Below is a small trained network, with its code and all its weights. Each question gives an input and a class and asks what happens when units are switched off, that is, made to give their printed mean instead of their output.

import numpy as np


def w(rows, s, z=0):
    codes = np.array(rows[::2]) - 128.0
    scale = np.full(codes.shape[1], s)
    scale[-1] = z or s
    return codes * scale


def f(y):
    return np.maximum(y, 0)


def log_softmax(a):
    a = a - a.max(-1, keepdims=True)
    return a - np.log(np.exp(a).sum(-1, keepdims=True))


def net(x, mask):
    res = np.array(x, float).reshape(1, 8) / 4 @ E
    y = f(res @ A[0][:, :-1].T + A[0][:, -1])
    res = res + np.where(mask, y, B[0][:, -1]) @ B[0][:, :-1]
    return log_softmax(res[-1] @ U[:, :-1].T + U[:, -1])


A, B = {}, {}
E = w([
[141,121,148,127,114,132,124,134,129],'x0',
[74,204,169,210,137,81,151,213,172],'x1',
[121,114,135,126,128,136,132,128,128],'x2',
[154,162,116,147,144,115,92,135,115],'x3',
[129,127,85,95,90,164,164,249,44],'x4',
[126,119,138,124,123,130,129,128,125],'x5',
[102,48,64,134,73,84,25,156,164],'x6',
[147,134,147,133,121,124,107,135,118],'x7',
],0.014)
A[0] = w([
[126,121,114,103,122,114,133,173,87,154],'neuron 0',
[115,143,165,129,152,92,103,150,107,70],'neuron 1',
[118,128,144,137,135,139,114,100,181,180],'neuron 2',
[147,84,176,143,159,99,91,99,168,109],'neuron 3',
[197,92,86,98,98,145,135,101,136,127],'neuron 4',
[141,124,97,84,114,147,144,210,89,144],'neuron 5',
[90,118,100,133,87,137,74,123,139,60],'neuron 6',
[103,100,134,138,104,150,64,118,116,88],'neuron 7',
[94,125,82,160,103,175,155,173,47,139],'neuron 8',
[174,97,107,95,137,169,103,75,81,102],'neuron 9',
[156,125,156,155,174,154,139,76,168,117],'neuron 10',
[120,115,141,165,136,101,104,56,171,147],'neuron 11',
[144,115,97,62,104,124,134,107,108,91],'neuron 12',
[150,174,162,102,180,185,184,93,75,1],'neuron 13',
[135,149,180,115,192,147,189,117,80,44],'neuron 14',
[98,69,85,159,73,95,99,156,166,78],'neuron 15',
[159,81,140,136,130,114,85,148,169,82],'neuron 16',
[129,127,88,94,121,140,127,198,93,141],'neuron 17',
[171,97,92,67,152,152,110,94,103,107],'neuron 18',
[95,127,110,125,166,94,112,89,151,139],'neuron 19',
[110,95,111,98,94,82,75,130,147,73],'neuron 20',
[105,129,161,172,131,80,153,205,172,116],'neuron 21',
[121,143,91,141,97,153,145,178,96,164],'neuron 22',
[119,144,160,118,132,93,100,91,162,167],'neuron 23',
[113,87,98,134,122,113,109,132,137,86],'neuron 24',
[132,47,49,176,128,57,115,153,136,24],'neuron 25',
[75,112,107,117,111,131,75,138,134,86],'neuron 26',
[145,103,92,100,92,57,114,130,140,74],'neuron 27',
[35,141,185,249,115,98,133,191,137,79],'neuron 28',
[159,88,146,135,158,170,82,100,109,101],'neuron 29',
],0.014,0.0038)
B[0] = w([
[179,91,157,65,157,128,71,91,162,173],'neuron 0',
[107,159,97,120,120,110,121,124,95,153],'neuron 1',
[155,65,158,74,186,105,92,114,76,184],'neuron 2',
[147,118,161,44,125,137,134,106,120,198],'neuron 3',
[64,134,59,160,128,62,177,100,123,192],'neuron 4',
[154,55,189,22,159,114,14,93,92,204],'neuron 5',
[123,188,173,144,105,153,133,178,122,180],'neuron 6',
[134,159,143,147,100,136,130,130,133,171],'neuron 7',
[145,105,136,45,149,148,81,70,129,199],'neuron 8',
[15,134,11,184,139,58,255,145,118,205],'neuron 9',
[148,101,181,89,132,163,59,92,132,198],'neuron 10',
[167,13,174,2,220,149,50,74,113,217],'neuron 11',
[142,151,77,115,141,58,169,139,90,176],'neuron 12',
[192,230,151,188,72,166,126,179,171,224],'neuron 13',
[168,157,213,210,112,237,136,161,195,213],'neuron 14',
[155,195,154,169,70,201,117,151,174,219],'neuron 15',
[156,133,176,147,121,135,119,143,146,177],'neuron 16',
[131,76,149,104,173,145,67,103,98,192],'neuron 17',
[42,124,25,162,112,88,190,111,121,200],'neuron 18',
[129,102,159,112,191,145,96,141,70,179],'neuron 19',
[181,156,156,169,135,157,141,194,156,196],'neuron 20',
[41,87,60,163,168,64,224,148,115,217],'neuron 21',
[157,134,168,57,137,90,69,81,94,185],'neuron 22',
[142,62,144,66,142,150,135,48,112,191],'neuron 23',
[136,189,149,161,121,168,121,150,172,170],'neuron 24',
[177,163,155,148,90,142,145,141,159,207],'neuron 25',
[165,180,161,160,98,174,136,144,183,179],'neuron 26',
[156,199,120,157,61,141,99,149,143,178],'neuron 27',
[42,81,54,174,135,60,235,150,105,253],'neuron 28',
[123,84,66,159,127,79,125,141,92,175],'neuron 29',
],0.0076,0.021)
U = w([
[157,31,143,5,167,109,48,84,132,249],'0',
[48,93,25,212,144,2,187,114,140,89],'1',
[193,213,165,241,105,219,117,131,200,61],'2',
],0.01,0.0016)

Each question gives the input, the list of numbers given to net, and the class t.
The units are the neurons (one row each of A and B). Each row of codes is followed by its name. A weight is (code - 128) times the scale printed after its matrix; where a second scale follows, it is the last column's (A, B and U).
mask holds one flag per neuron, in row order. A switched-off neuron (its flag False) gives its mean, the last column of its row in B, instead of its output. The means were averaged over made-up inputs and are rounded, as every weight is.
A unit's drop is (log p(t) with every unit on - log p(t) with that unit switched off) / (log p(t) with every unit on - log p(t) with every unit switched off).
most important unit: the unit with the biggest drop
k most important neurons: the k neurons with the biggest drops, biggest first
drop of u: that unit's drop, to one decimal
input [-7,2,1,0,4,-3,-4,3], class 0: 4 most important neurons => [neuron 5; neuron 15; neuron 8; neuron 22]
input [-6,3,3,-8,-3,2,-4,-6], class 2: most important unit => neuron 14
input [1,7,4,4,-6,-4,-1,2], class 1: 3 most important neurons => [neuron 28; neuron 21; neuron 5]
input [8,6,2,1,2,-1,-6,-4], class 1: 3 most important neurons => [neuron 28; neuron 21; neuron 15]
input [-1,7,5,6,7,0,-3,7], class 0: 4 most important neurons => [neuron 5; neuron 8; neuron 22; neuron 9]
input [-7,-4,-7,7,4,1,-5,-8], class 2: 3 most important neurons => [neuron 13; neuron 11; neuron 14]
input [-4,4,7,6,-6,-6,6,-3], class 0: 3 most important neurons => [neuron 11; neuron 13; neuron 14]
input [7,7,3,7,-5,-8,-1,5], class 1: 2 most important neurons => [neuron 28; neuron 21]
input [3,-1,-8,2,4,-5,5,8], class 2: 2 most important neurons => [neuron 11; neuron 15]
input [-1,-4,-4,3,-3,-4,-5,-6], class 2: 4 most important neurons => [neuron 28; neuron 13; neuron 14; neuron 21]
input [2,-7,-3,6,3,-8,-7,-5], class 1: 2 most important neurons => [neuron 9; neuron 18]
input [-3,-1,-7,5,-5,3,-5,7], class 0: 2 most important neurons => [neuron 11; neuron 15]
input [-5,-8,-4,4,6,2,-7,3], class 1: 2 most important neurons => [neuron 9; neuron 18]
input [2,5,4,0,6,1,1,8], class 0: most important unit => neuron 5
input [-5,4,6,6,7,-3,7,3], class 0: 4 most important neurons => [neuron 5; neuron 8; neuron 17; neuron 22]
input [-2,6,2,-3,-7,5,-5,3], class 0: drop of neuron 11 => 0.1
input [-5,5,2,-3,7,-1,-6,6], class 0: drop of neuron 5 => 0.3
input [-7,4,7,-4,7,7,8,-8], class 2: drop of neuron 11 => 0.6
